Below are the code and all the weights of a small trained network. Each question names an input and a target symbol and asks about switching units off, where a switched-off unit gives its printed mean instead of its output.

import numpy as np


def w(rows, s, z=0):
    codes = np.array(rows[::2]) - 128.0
    scale = np.full(codes.shape[1], s)
    scale[-1] = z or s
    return codes * scale


def norm(h):
    return h / np.sqrt((h * h).mean(-1, keepdims=True) + 1e-5)


def f(y):
    return y / 2 * (1 + np.tanh(0.7978845608 * (y + 0.044715 * y**3)))


def softmax(a):
    e = np.exp(a - a.max(-1, keepdims=True))
    return e / e.sum(-1, keepdims=True)


def log_softmax(a):
    a = a - a.max(-1, keepdims=True)
    return a - np.log(np.exp(a).sum(-1, keepdims=True))


def net(x, mask):
    ids = ['αβγδεζθλμπστφψω'.index(c) for c in x.split()]
    T = len(ids)
    res = E[ids] + P[:T]
    u = 0
    for l in range(2):
        q, k, v = (norm(res) @ M[l].T for M in (Q, K, V))
        z = softmax(np.where(np.tri(T) > 0, q @ k.T / 2**0.5, -1e9)) @ v
        res = res + np.where(mask[u], z, O[l][:, -1]) @ O[l][:, :-1]
        u += 1
        y = f(norm(res) @ A[l][:, :-1].T + A[l][:, -1])
        res = res + np.where(mask[u : u + 8], y, B[l][:, -1]) @ B[l][:, :-1]
        u += 8
    return log_softmax(norm(res)[-1] @ U[:, :-1].T + U[:, -1])


Q, K, V, O, A, B = {}, {}, {}, {}, {}, {}
E = w([
[111,55,129,115,73,131,159,187,144],'α',
[83,77,124,165,104,149,164,183,176],'β',
[75,35,106,218,214,126,80,96,65],'γ',
[86,176,246,102,164,145,204,92,190],'δ',
[138,60,155,167,116,220,108,168,112],'ε',
[153,95,135,106,118,142,197,185,178],'ζ',
[97,60,151,228,124,161,200,161,184],'θ',
[99,60,154,89,100,191,153,245,100],'λ',
[114,74,124,167,121,241,125,173,117],'μ',
[192,244,156,210,111,150,133,194,108],'π',
[13,219,48,95,120,143,210,150,79],'σ',
[107,205,119,158,246,72,160,141,48],'τ',
[88,61,117,83,162,161,151,14,27],'φ',
[134,72,209,190,165,148,228,173,252],'ψ',
[93,72,99,88,63,145,166,210,125],'ω',
],0.012)
P = w([
[150,74,138,67,109,191,135,158,249],'0',
[135,84,146,87,95,179,148,159,212],'1',
[126,92,140,106,86,171,151,155,181],'2',
[118,100,140,110,66,150,153,156,154],'3',
[112,106,152,130,82,155,155,157,136],'4',
[107,114,157,142,80,148,145,149,118],'5',
[106,120,168,151,81,131,155,148,111],'6',
[99,126,178,158,91,128,154,145,94],'7',
[99,129,190,160,76,102,154,133,77],'8',
[103,143,202,169,96,118,157,133,63],'9',
[95,151,213,180,100,109,162,120,50],'10',
[87,160,226,182,99,102,168,116,30],'11',
[84,179,235,189,108,107,165,94,5],'12',
[75,172,250,168,114,85,168,122,2],'13',
],0.0065)
Q[0] = w([
[110,149,161,157,95,156,182,155,101],'0.h0',
[45,69,242,181,91,189,249,181,63],'0.h0',
],0.015)
K[0] = w([
[116,249,138,129,158,34,130,120,59],'0.h0',
[89,226,201,156,245,30,137,76,1],'0.h0',
],0.0067)
V[0] = w([
[108,199,190,137,60,176,153,150,154],'0.h0',
[195,198,118,189,119,131,104,255,148],'0.h0',
],0.0067)
O[0] = w([
[77,123,138,127,134,235,87,63,214,253],'0.h0',
[88,195,163,134,147,79,53,248,95,124],'0.h0',
],0.011,0.0034)
A[0] = w([
[142,14,77,221,145,137,33,108,43,145],'0.n0',
[148,196,215,144,120,142,172,132,208,141],'0.n1',
[11,141,197,33,121,124,143,88,119,254],'0.n2',
[254,43,193,149,107,153,91,155,200,141],'0.n3',
[236,114,18,202,42,129,199,82,105,203],'0.n4',
[174,185,116,207,180,90,50,206,73,148],'0.n5',
[144,180,72,128,156,209,150,186,86,142],'0.n6',
[114,162,66,75,195,67,170,180,51,98],'0.n7',
],0.0061,0.0046)
B[0] = w([
[150,189,161,151,150,63,196,236,165,164],'0.n0',
[126,149,122,103,66,120,97,197,99,191],'0.n1',
[143,58,69,199,90,159,108,187,81,254],'0.n2',
[50,127,100,221,147,78,84,109,84,175],'0.n3',
[179,149,177,109,202,28,75,181,132,177],'0.n4',
[51,94,156,2,81,137,118,82,139,197],'0.n5',
[167,69,152,125,190,57,144,85,155,161],'0.n6',
[38,68,130,155,214,144,161,129,212,151],'0.n7',
],0.0072,0.0069)
Q[1] = w([
[235,206,95,82,126,76,114,128,122],'1.h0',
[212,158,87,92,174,130,127,2,183],'1.h0',
],0.0096)
K[1] = w([
[168,95,93,140,206,69,83,164,154],'1.h0',
[195,88,85,131,107,129,93,119,250],'1.h0',
],0.011)
V[1] = w([
[54,174,158,3,189,104,172,74,128],'1.h0',
[247,173,192,137,20,139,59,97,137],'1.h0',
],0.0066)
O[1] = w([
[151,106,155,245,39,154,65,190,97,68],'1.h0',
[68,20,88,14,169,88,107,37,204,2],'1.h0',
],0.012,0.0052)
A[1] = w([
[100,75,110,174,168,89,140,174,110,211],'1.n0',
[87,126,98,122,150,163,160,88,142,63],'1.n1',
[141,83,98,87,140,151,101,130,79,194],'1.n2',
[220,98,117,102,130,112,158,8,114,4],'1.n3',
[80,133,144,145,129,74,11,150,86,204],'1.n4',
[141,135,148,184,73,182,131,141,126,169],'1.n5',
[128,114,154,115,94,185,107,51,176,39],'1.n6',
[83,81,173,151,115,149,59,104,171,147],'1.n7',
],0.013,0.0036)
B[1] = w([
[166,171,139,94,67,29,110,71,71,206],'1.n0',
[185,73,154,161,78,105,65,130,80,184],'1.n1',
[181,254,157,196,123,124,145,68,177,138],'1.n2',
[123,173,154,206,190,221,74,33,229,167],'1.n3',
[210,152,75,212,106,51,57,131,89,207],'1.n4',
[49,137,70,104,130,125,149,75,39,254],'1.n5',
[183,54,242,51,82,94,202,207,20,183],'1.n6',
[147,210,168,41,60,178,86,83,130,201],'1.n7',
],0.0086,0.01)
U = w([
[165,219,151,103,164,190,195,194,126,44],'α',
[70,22,84,134,126,127,106,176,151,217],'β',
[98,123,72,45,181,127,158,177,144,239],'γ',
[53,76,139,87,213,100,80,96,79,98],'δ',
[48,41,154,208,116,86,139,138,131,130],'ε',
[164,80,138,149,228,204,121,222,96,142],'ζ',
[162,158,144,194,151,157,156,31,147,194],'θ',
[138,75,227,92,69,172,163,121,88,114],'λ',
[142,48,30,104,79,66,82,40,119,63],'μ',
[34,142,199,137,145,127,161,174,189,177],'π',
[2,146,49,123,123,199,173,71,91,124],'σ',
[183,130,153,218,95,216,158,211,144,3],'τ',
[204,137,44,111,84,157,183,154,161,118],'φ',
[116,195,117,111,97,154,20,126,144,133],'ψ',
[198,140,161,86,161,27,203,140,127,122],'ω',
],0.0097,0.0039)

Each question gives the input, a string of symbols that net reads in full, and the target symbol t.
The units are the heads (2 rows each of Q, K, V and O) and the neurons (one row each of A and B). Each row of codes is followed by its name. A weight is (code - 128) times the scale printed after its matrix; where a second scale follows, it is the last column's (O, A, B and U).
mask holds one flag per unit, layer by layer, with each layer's heads first. A switched-off unit (its flag False) gives its mean, the last column of its rows in O or B, instead of its output. The means were averaged over made-up inputs and are rounded, as every weight is.
A unit's drop is (log p(t) with every unit on - log p(t) with that unit switched off) / (log p(t) with every unit on - log p(t) with every unit switched off).
The circuit of an input: a set's keep is (log p(t) with only the set's units on - log p(t) with every unit switched off) / (log p(t) with every unit on - log p(t) with every unit switched off). Starting from the 12 units with the biggest drops (on a tie, the unit counted first), units are removed one at a time, each time the one whose removal leaves the highest keep (on an exact tie, the one counted first), for as long as the keep stays at least 0.8.
units of the circuit, in order: the units of the circuit, biggest drop first
unit that matters most: the unit with the biggest drop
k most important neurons: the k neurons with the biggest drops, biggest first
k most important neurons of layer l: the k neurons of layer l with the biggest drops, biggest first
drop of u: that unit's drop, to one decimal
input φ σ β μ ψ θ ε λ θ ζ, target σ: unit that matters most	0.h0
input μ σ μ ψ π δ ω δ ζ θ ψ, target λ: units of the circuit, in order	[0.h0; 1.n6]
input ψ ζ ε ε ψ ζ δ ω ε α ψ φ μ θ, target θ: units of the circuit, in order	[0.h0; 1.n3]
input β π φ ψ, target θ: units of the circuit, in order	[0.h0; 1.n3]
input δ γ ζ, target ω: units of the circuit, in order	[0.n4; 0.h0]
input μ ε μ, target ζ: 2 most important neurons of layer 1	[1.n5; 1.n1]
input δ ω μ π σ λ ψ, target σ: 2 most important neurons	[0.n2; 1.n5]
input ω π φ μ α μ β φ μ δ π γ ω ψ, target ω: 2 most important neurons	[1.n5; 1.n0]
input ω ψ μ μ ψ ζ, target γ: 4 most important neurons of layer 1	[1.n4; 1.n5; 1.n6; 1.n7]
input μ λ ψ ζ ψ, target π: 4 most important neurons of layer 1	[1.n5; 1.n4; 1.n6; 1.n7]
input σ ζ γ ω σ δ λ μ, target λ: 3 most important neurons	[0.n2; 1.n6; 0.n1]
input π θ τ φ μ τ ω μ β τ μ μ δ θ, target ω: 3 most important neurons of layer 0	[0.n7; 0.n2; 0.n0]
input μ μ π σ ε δ γ α α, target ω: units of the circuit, in order	[0.h0; 0.n4]
input δ δ ζ φ π θ μ δ σ δ π, target ψ: 2 most important neurons	[1.n4; 0.n2]
input σ α φ ψ σ π θ τ α, target τ: units of the circuit, in order	[1.h0]
input φ α φ μ φ μ ζ γ λ ψ μ τ δ μ, target ω: 2 most important neurons	[0.n7; 0.n6]
input λ φ γ ε δ μ δ α φ φ τ β, target τ: 2 most important neurons	[0.n5; 0.n7]
input δ β π δ ω θ, target λ: 3 most important neurons	[1.n6; 0.n2; 1.n7]
input δ ω π μ ψ μ τ δ μ μ π ε δ ε, target ω: 3 most important neurons	[0.n7; 0.n2; 0.n0]
input μ μ ε μ ψ δ μ ψ φ σ β, target σ: unit that matters most	0.n2
input ε β λ ψ ε σ ε, target σ: 2 most important neurons	[0.n2; 1.n5]
input ε ζ μ ζ β μ λ, target α: 2 most important neurons	[1.n2; 1.n5]
input μ μ μ, target ζ: 2 most important neurons	[1.n5; 0.n5]
input γ σ ψ ψ σ μ ψ σ π α β, target ψ: 2 most important neurons	[0.n2; 0.n5]
input μ ε λ λ μ μ μ π, target ψ: 2 most important neurons	[1.n4; 0.n5]
input ε δ ζ θ ζ π σ μ ζ μ π λ μ, target ψ: 2 most important neurons of layer 0	[0.n2; 0.n5]
input φ δ δ φ λ α π μ μ θ φ θ δ, target λ: drop of 1.n6	0.7
input π δ θ σ δ ψ μ μ μ μ δ φ π θ, target ψ: drop of 0.h0	0.8
input π φ π φ ψ μ ψ θ λ φ μ λ ω, target θ: drop of 1.n3	0.4
